Below are the code and all the weights of a small trained network. Each question names an input and a class and asks about switching units off, where a switched-off unit gives its printed mean instead of its output.

import numpy as np


def w(rows, s, z=0):
    codes = np.array(rows[::2]) - 128.0
    scale = np.full(codes.shape[1], s)
    scale[-1] = z or s
    return codes * scale


def f(y):
    return y / 2 * (1 + np.tanh(0.7978845608 * (y + 0.044715 * y**3)))


def log_softmax(a):
    a = a - a.max(-1, keepdims=True)
    return a - np.log(np.exp(a).sum(-1, keepdims=True))


def net(x, mask):
    res = np.array(x, float).reshape(1, 6) / 4 @ E
    y = f(res @ A[0][:, :-1].T + A[0][:, -1])
    res = res + np.where(mask, y, B[0][:, -1]) @ B[0][:, :-1]
    return log_softmax(res[-1] @ U[:, :-1].T + U[:, -1])


A, B = {}, {}
E = w([
[96,62,130,127,184,164,123,248,175],'x0',
[92,203,93,73,153,165,122,165,137],'x1',
[164,172,223,87,80,188,51,136,131],'x2',
[118,109,56,125,126,138,183,165,13],'x3',
[123,161,201,226,189,153,89,98,2],'x4',
[166,52,89,69,242,196,161,107,81],'x5',
],0.009)
A[0] = w([
[105,145,138,155,151,142,101,158,160,35],'neuron 0',
[119,126,103,94,79,128,137,192,236,180],'neuron 1',
[128,107,119,174,169,125,133,166,119,2],'neuron 2',
[116,195,164,145,126,132,124,149,184,58],'neuron 3',
[127,178,207,171,110,154,114,142,7,137],'neuron 4',
[148,115,180,27,119,161,107,115,184,108],'neuron 5',
[124,184,152,175,108,99,141,120,119,179],'neuron 6',
[139,128,172,79,110,128,135,94,181,57],'neuron 7',
[130,88,169,231,14,63,125,94,187,155],'neuron 8',
[113,178,99,156,150,118,141,170,153,103],'neuron 9',
[156,101,190,121,92,154,126,157,179,146],'neuron 10',
[127,77,180,162,175,142,121,147,129,211],'neuron 11',
],0.018,0.0041)
B[0] = w([
[191,168,144,146,68,137,119,164,158,154],'neuron 0',
[117,198,126,121,117,89,126,198,7,252],'neuron 1',
[125,63,105,120,175,176,107,133,125,160],'neuron 2',
[117,99,84,115,142,84,183,164,89,186],'neuron 3',
[162,202,93,138,126,174,120,145,12,246],'neuron 4',
[117,173,126,154,128,150,109,35,97,222],'neuron 5',
[107,133,132,81,145,141,83,111,84,187],'neuron 6',
[128,94,131,135,150,221,98,89,160,180],'neuron 7',
[152,238,162,130,173,132,145,121,123,242],'neuron 8',
[137,151,167,118,104,71,134,88,201,157],'neuron 9',
[75,134,122,87,152,100,119,51,178,199],'neuron 10',
[142,158,189,146,205,94,178,156,165,193],'neuron 11',
],0.018,0.021)
U = w([
[89,170,194,133,121,132,91,55,208,98],'0',
[167,132,139,161,85,186,80,64,157,13],'1',
[137,99,212,177,170,113,166,161,209,173],'2',
[116,224,178,129,157,144,119,90,104,223],'3',
[97,137,115,103,59,64,143,189,114,26],'4',
[155,56,27,80,89,114,254,87,102,129],'5',
[84,59,123,156,178,139,181,168,129,9],'6',
[150,78,167,159,39,133,61,144,196,3],'7',
],0.01,0.0044)

Each question gives the input, the list of numbers given to net, and the class t.
The units are the neurons (one row each of A and B). Each row of codes is followed by its name. A weight is (code - 128) times the scale printed after its matrix; where a second scale follows, it is the last column's (A, B and U).
mask holds one flag per neuron, in row order. A switched-off neuron (its flag False) gives its mean, the last column of its row in B, instead of its output. The means were averaged over made-up inputs and are rounded, as every weight is.
A unit's drop is (log p(t) with every unit on - log p(t) with that unit switched off) / (log p(t) with every unit on - log p(t) with every unit switched off).
The circuit of an input: a set's keep is (log p(t) with only the set's units on - log p(t) with every unit switched off) / (log p(t) with every unit on - log p(t) with every unit switched off). Starting from all 12 units, units are removed one at a time, each time the one whose removal leaves the highest keep (on an exact tie, the one counted first), for as long as the keep stays at least 0.8.
units of the circuit, in order: the units of the circuit, biggest drop first
k most important neurons: the k neurons with the biggest drops, biggest first
drop of u: that unit's drop, to one decimal
input [7,-8,-7,-4,-2,5], class 2: 2 most important neurons : (neuron 11; neuron 4)
input [5,-4,-3,3,4,7], class 6: units of the circuit, in order : (neuron 2; neuron 8)
input [-3,5,0,5,-7,-4], class 4: most important neuron : (neuron 8)
input [0,6,-5,4,0,-4], class 4: 3 most important neurons : (neuron 8; neuron 5; neuron 4)
input [-2,2,-6,1,6,8], class 6: 2 most important neurons : (neuron 8; neuron 5)
input [4,-8,-2,1,5,5], class 2: 2 most important neurons : (neuron 11; neuron 1)
input [-6,2,-4,4,-4,-1], class 5: 2 most important neurons : (neuron 8; neuron 1)
input [-5,-7,3,7,-8,6], class 5: drop of neuron 8 : 0.3
input [4,7,-7,1,5,8], class 2: drop of neuron 4 : 0.1
input [-5,-2,-6,0,4,6], class 5: drop of neuron 1 : 0.2
input [2,-5,-3,-6,-2,7], class 2: drop of neuron 11 : 0.2
input [4,4,-5,2,-1,1], class 4: 2 most important neurons : (neuron 8; neuron 5)
